Below is a small trained network, with its code and all its weights. Each question gives an input and a class and asks what happens when units are switched off, that is, made to give their printed mean instead of their output.

import numpy as np


def w(rows, s, z=0):
    codes = np.array(rows[::2]) - 128.0
    scale = np.full(codes.shape[1], s)
    scale[-1] = z or s
    return codes * scale


def f(y):
    return np.maximum(y, 0)


def log_softmax(a):
    a = a - a.max(-1, keepdims=True)
    return a - np.log(np.exp(a).sum(-1, keepdims=True))


def net(x, mask):
    res = np.array(x, float).reshape(1, 4) / 4 @ E
    y = f(res @ A[0][:, :-1].T + A[0][:, -1])
    res = res + np.where(mask, y, B[0][:, -1]) @ B[0][:, :-1]
    return log_softmax(res[-1] @ U[:, :-1].T + U[:, -1])


A, B = {}, {}
E = w([
[147,201,23,100],'x0',
[148,206,215,87],'x1',
[254,94,118,125],'x2',
[129,131,131,133],'x3',
],0.0084)
A[0] = w([
[223,124,129,127,65],'neuron 1',
[98,215,65,42,79],'neuron 2',
[23,139,147,104,68],'neuron 3',
[61,129,107,188,126],'neuron 4',
[209,106,111,146,59],'neuron 5',
[49,186,131,124,112],'neuron 6',
[93,210,213,120,120],'neuron 7',
[107,199,24,98,7],'neuron 8',
[84,20,75,229,65],'neuron 9',
[221,57,120,109,84],'neuron 10',
[21,137,160,131,86],'neuron 11',
[104,88,162,163,75],'neuron 12',
[115,51,183,92,37],'neuron 13',
[56,31,240,89,121],'neuron 14',
[140,173,175,43,65],'neuron 15',
[34,140,138,120,49],'neuron 16',
[94,56,103,255,95],'neuron 17',
[104,113,188,242,104],'neuron 18',
[65,156,133,142,56],'neuron 19',
[161,30,38,146,76],'neuron 20',
[199,195,183,112,89],'neuron 21',
[92,78,205,161,99],'neuron 22',
[119,57,68,138,26],'neuron 23',
[180,168,219,97,93],'neuron 24',
[113,73,175,116,58],'neuron 25',
[61,172,98,112,131],'neuron 26',
[89,197,77,108,116],'neuron 27',
[206,131,148,65,142],'neuron 28',
[136,209,73,145,3],'neuron 29',
],0.0094,0.006)
B[0] = w([
[120,30,200,66,180],'neuron 1',
[208,129,68,149,208],'neuron 2',
[134,57,147,52,196],'neuron 3',
[107,57,193,103,187],'neuron 4',
[128,2,213,43,173],'neuron 5',
[152,20,194,63,204],'neuron 6',
[52,221,138,133,234],'neuron 7',
[213,163,88,126,185],'neuron 8',
[77,210,91,63,212],'neuron 9',
[104,39,177,29,202],'neuron 10',
[130,49,179,87,209],'neuron 11',
[163,135,107,145,158],'neuron 12',
[193,176,71,84,158],'neuron 13',
[218,162,34,175,255],'neuron 14',
[74,178,90,115,180],'neuron 15',
[129,73,148,52,179],'neuron 16',
[70,188,91,111,202],'neuron 17',
[215,122,71,119,190],'neuron 18',
[121,70,171,40,160],'neuron 19',
[70,214,126,123,211],'neuron 20',
[63,186,91,106,199],'neuron 21',
[206,187,81,138,203],'neuron 22',
[108,233,131,77,158],'neuron 23',
[74,189,102,109,211],'neuron 24',
[187,160,85,85,156],'neuron 25',
[127,48,165,103,199],'neuron 26',
[191,135,109,171,196],'neuron 27',
[107,73,195,142,209],'neuron 28',
[167,176,117,93,154],'neuron 29',
],0.007,0.0065)
U = w([
[144,62,140,104,91],'0',
[247,149,63,164,72],'1',
[124,123,110,172,252],'2',
[57,191,92,123,75],'3',
],0.014,0.015)

Each question gives the input, the list of numbers given to net, and the class t.
The units are the neurons (one row each of A and B). Each row of codes is followed by its name. A weight is (code - 128) times the scale printed after its matrix; where a second scale follows, it is the last column's (A, B and U).
mask holds one flag per neuron, in row order. A switched-off neuron (its flag False) gives its mean, the last column of its row in B, instead of its output. The means were averaged over made-up inputs and are rounded, as every weight is.
A unit's drop is (log p(t) with every unit on - log p(t) with that unit switched off) / (log p(t) with every unit on - log p(t) with every unit switched off).
The circuit of an input: a set's keep is (log p(t) with only the set's units on - log p(t) with every unit switched off) / (log p(t) with every unit on - log p(t) with every unit switched off). Starting from the 12 units with the biggest drops (on a tie, the unit counted first), units are removed one at a time, each time the one whose removal leaves the highest keep (on an exact tie, the one counted first), for as long as the keep stays at least 0.8.
circuit, biggest first: the units of the circuit, biggest drop first
top k neurons: the k neurons with the biggest drops, biggest first
drop of u: that unit's drop, to one decimal
input [4,8,7,-5], class 3: circuit, biggest first : (neuron 21; neuron 24)
input [6,-7,0,-5], class 3: circuit, biggest first : (neuron 20)
input [-2,-7,5,-6], class 3: top 2 neurons : (neuron 20; neuron 9)
input [-6,7,1,0], class 3: circuit, biggest first : (neuron 7; neuron 24)
input [5,-7,3,6], class 3: circuit, biggest first : (neuron 20; neuron 9)
input [-7,8,-2,6], class 3: top 2 neurons : (neuron 7; neuron 24)
input [0,4,-5,4], class 0: circuit, biggest first : (neuron 6; neuron 11)
input [0,3,5,2], class 0: circuit, biggest first : (neuron 1; neuron 14)
input [-7,-1,-4,-1], class 1: circuit, biggest first : (neuron 14; neuron 22)
input [-7,-7,2,6], class 1: top 2 neurons : (neuron 14; neuron 18)
input [-5,-6,1,-4], class 3: circuit, biggest first : (neuron 9; neuron 17)
input [5,5,5,-5], class 0: top 3 neurons : (neuron 1; neuron 14; neuron 28)
input [-4,-8,-5,5], class 3: top 2 neurons : (neuron 9; neuron 17)
input [2,-7,7,-1], class 0: circuit, biggest first : (neuron 10)
input [6,5,-4,5], class 1: top 3 neurons : (neuron 2; neuron 27; neuron 8)
input [-6,8,-2,3], class 3: top 2 neurons : (neuron 7; neuron 24)
input [-8,-5,-7,-2], class 1: top 2 neurons : (neuron 14; neuron 22)
input [4,-6,7,-3], class 0: top 2 neurons : (neuron 5; neuron 10)
input [-6,-1,-7,7], class 0: top 2 neurons : (neuron 11; neuron 3)
input [-8,7,0,-8], class 1: top neuron : (neuron 14)
input [1,-7,-4,2], class 3: top 2 neurons : (neuron 9; neuron 17)
input [-8,4,5,5], class 1: drop of neuron 14 : 0.2
input [-6,-4,0,5], class 1: drop of neuron 14 : 0.1
input [-5,2,4,-1], class 1: drop of neuron 26 : 0.1
input [5,-8,3,0], class 3: drop of neuron 20 : 0.2
